Below are the code and all the weights of a small trained network. Each question names an input and a class and asks about switching units off, where a switched-off unit gives its printed mean instead of its output.

import numpy as np


def w(rows, s, z=0):
    codes = np.array(rows[::2]) - 128.0
    scale = np.full(codes.shape[1], s)
    scale[-1] = z or s
    return codes * scale


def f(y):
    return np.maximum(y, 0)


def log_softmax(a):
    a = a - a.max(-1, keepdims=True)
    return a - np.log(np.exp(a).sum(-1, keepdims=True))


def net(x, mask):
    res = np.array(x, float).reshape(1, 7) / 4 @ E
    y = f(res @ A[0][:, :-1].T + A[0][:, -1])
    res = res + np.where(mask, y, B[0][:, -1]) @ B[0][:, :-1]
    return log_softmax(res[-1] @ U[:, :-1].T + U[:, -1])


A, B = {}, {}
E = w([
[122,136,140,129,131],'x0',
[138,112,113,122,126],'x1',
[36,110,66,94,167],'x2',
[120,177,60,201,29],'x3',
[122,180,123,2,71],'x4',
[77,47,200,118,37],'x5',
[149,103,107,119,125],'x6',
],0.0089)
A[0] = w([
[87,163,94,163,77,93],'n0',
[152,223,105,116,175,7],'n1',
[82,74,148,254,210,136],'n2',
[50,122,54,104,134,120],'n3',
[107,76,164,143,90,5],'n4',
[93,123,117,169,149,92],'n5',
[201,130,131,137,98,193],'n6',
[117,98,170,141,70,10],'n7',
[77,63,163,110,66,74],'n8',
[153,161,96,120,173,5],'n9',
[162,123,94,127,175,121],'n10',
[170,135,35,164,135,94],'n11',
[96,176,104,180,66,214],'n12',
[127,91,171,96,157,99],'n13',
[113,58,140,120,81,38],'n14',
[145,126,52,157,46,189],'n15',
[108,120,139,206,141,192],'n16',
[87,211,128,66,97,175],'n17',
[206,186,177,160,110,161],'n18',
[168,114,108,76,235,149],'n19',
[121,132,138,95,95,73],'n20',
[229,168,227,125,104,200],'n21',
[32,158,87,130,177,196],'n22',
[145,77,165,103,126,103],'n23',
[203,174,96,124,162,65],'n24',
[158,171,16,161,73,45],'n25',
],0.011,0.003)
B[0] = w([
[136,167,172,81,217,181],'n0',
[111,171,124,183,64,184],'n1',
[200,152,86,43,78,254],'n2',
[78,45,97,145,118,202],'n3',
[164,204,85,243,102,176],'n4',
[158,147,117,124,163,158],'n5',
[115,2,95,112,126,185],'n6',
[96,180,69,170,121,176],'n7',
[134,227,83,179,149,221],'n8',
[102,191,88,202,127,163],'n9',
[122,164,182,147,59,174],'n10',
[120,171,138,118,105,190],'n11',
[154,87,240,102,206,206],'n12',
[143,155,209,148,180,191],'n13',
[105,192,167,221,107,185],'n14',
[108,108,218,103,211,216],'n15',
[203,84,98,43,85,191],'n16',
[219,120,36,40,115,217],'n17',
[67,78,93,135,114,199],'n18',
[121,156,197,152,140,232],'n19',
[190,166,105,153,106,161],'n20',
[78,35,91,132,154,232],'n21',
[70,38,128,130,100,212],'n22',
[112,166,128,130,169,184],'n23',
[66,160,103,196,108,188],'n24',
[112,171,167,126,164,210],'n25',
],0.0062,0.0094)
U = w([
[130,121,193,107,180,167],'0',
[110,204,76,223,36,3],'1',
[255,117,52,32,37,83],'2',
[128,88,115,112,87,249],'3',
[68,10,78,136,103,91],'4',
[129,102,128,112,84,161],'5',
[133,105,111,112,102,132],'6',
],0.0083,0.0031)

Each question gives the input, the list of numbers given to net, and the class t.
The units are the neurons (one row each of A and B). Each row of codes is followed by its name. A weight is (code - 128) times the scale printed after its matrix; where a second scale follows, it is the last column's (A, B and U).
mask holds one flag per neuron, in row order. A switched-off neuron (its flag False) gives its mean, the last column of its row in B, instead of its output. The means were averaged over made-up inputs and are rounded, as every weight is.
A unit's drop is (log p(t) with every unit on - log p(t) with that unit switched off) / (log p(t) with every unit on - log p(t) with every unit switched off).
The circuit of an input: a set's keep is (log p(t) with only the set's units on - log p(t) with every unit switched off) / (log p(t) with every unit on - log p(t) with every unit switched off). Starting from the 12 units with the biggest drops (on a tie, the unit counted first), units are removed one at a time, each time the one whose removal leaves the highest keep (on an exact tie, the one counted first), for as long as the keep stays at least 0.8.
units of the circuit, in order: the units of the circuit, biggest drop first
most important unit: the unit with the biggest drop
k most important neurons: the k neurons with the biggest drops, biggest first
drop when u is switched off: that unit's drop, to one decimal
input [-1,-3,-5,5,3,-5,3], class 0: units of the circuit, in order : [n15 n12]
input [-3,-3,-1,4,-7,-6,2], class 2: most important unit : n2
input [4,5,5,-2,3,-6,-6], class 1: 2 most important neurons : [n1 n9]
input [6,-2,-6,-6,-5,7,-7], class 1: units of the circuit, in order : [n4 n7]
input [-7,-5,7,-7,-8,-8,6], class 1: units of the circuit, in order : [n9 n10 n12]
input [3,5,-5,-3,-6,-7,6], class 1: units of the circuit, in order : [n24 n9]
input [-3,-7,-8,-7,1,-5,7], class 4: units of the circuit, in order : [n21 n18]
input [-2,4,-7,1,4,5,3], class 4: units of the circuit, in order : [n21 n6]
input [5,-7,7,4,-8,4,1], class 2: 2 most important neurons : [n2 n16]
input [2,5,4,2,2,-7,3], class 1: units of the circuit, in order : [n1 n9]
input [-6,3,7,1,5,-5,3], class 4: 3 most important neurons : [n3 n22 n2]
input [6,-4,-1,-6,-3,8,-6], class 1: 2 most important neurons : [n4 n8]
input [-3,-1,-8,1,-5,4,-4], class 4: 3 most important neurons : [n21 n18 n6]
input [-4,1,-8,-4,4,7,-6], class 4: 3 most important neurons : [n21 n6 n18]
input [7,-2,4,0,8,4,-5], class 2: most important unit : n17
input [-5,-7,-4,5,-8,4,0], class 2: units of the circuit, in order : [n2 n16]
input [-4,2,6,2,5,-8,-2], class 1: 2 most important neurons : [n1 n9]
input [-6,-3,3,-5,8,-4,-6], class 2: 2 most important neurons : [n17 n15]
input [1,-3,4,8,8,3,8], class 0: 2 most important neurons : [n15 n12]
input [6,-8,1,-7,3,-8,7], class 1: most important unit : n1
input [-4,-5,7,8,0,-5,-8], class 0: 2 most important neurons : [n12 n0]
input [0,-3,6,7,-5,1,3], class 0: units of the circuit, in order : [n12 n15]
input [6,3,2,8,-6,-6,-7], class 0: units of the circuit, in order : [n12 n15]
input [-3,-8,-4,4,5,8,-1], class 1: drop when n4 is switched off : 0.5
input [-7,-5,-7,0,-8,3,7], class 2: drop when n2 is switched off : 0.8
input [-4,1,-5,7,-6,-2,-5], class 0: drop when n15 is switched off : 0.2
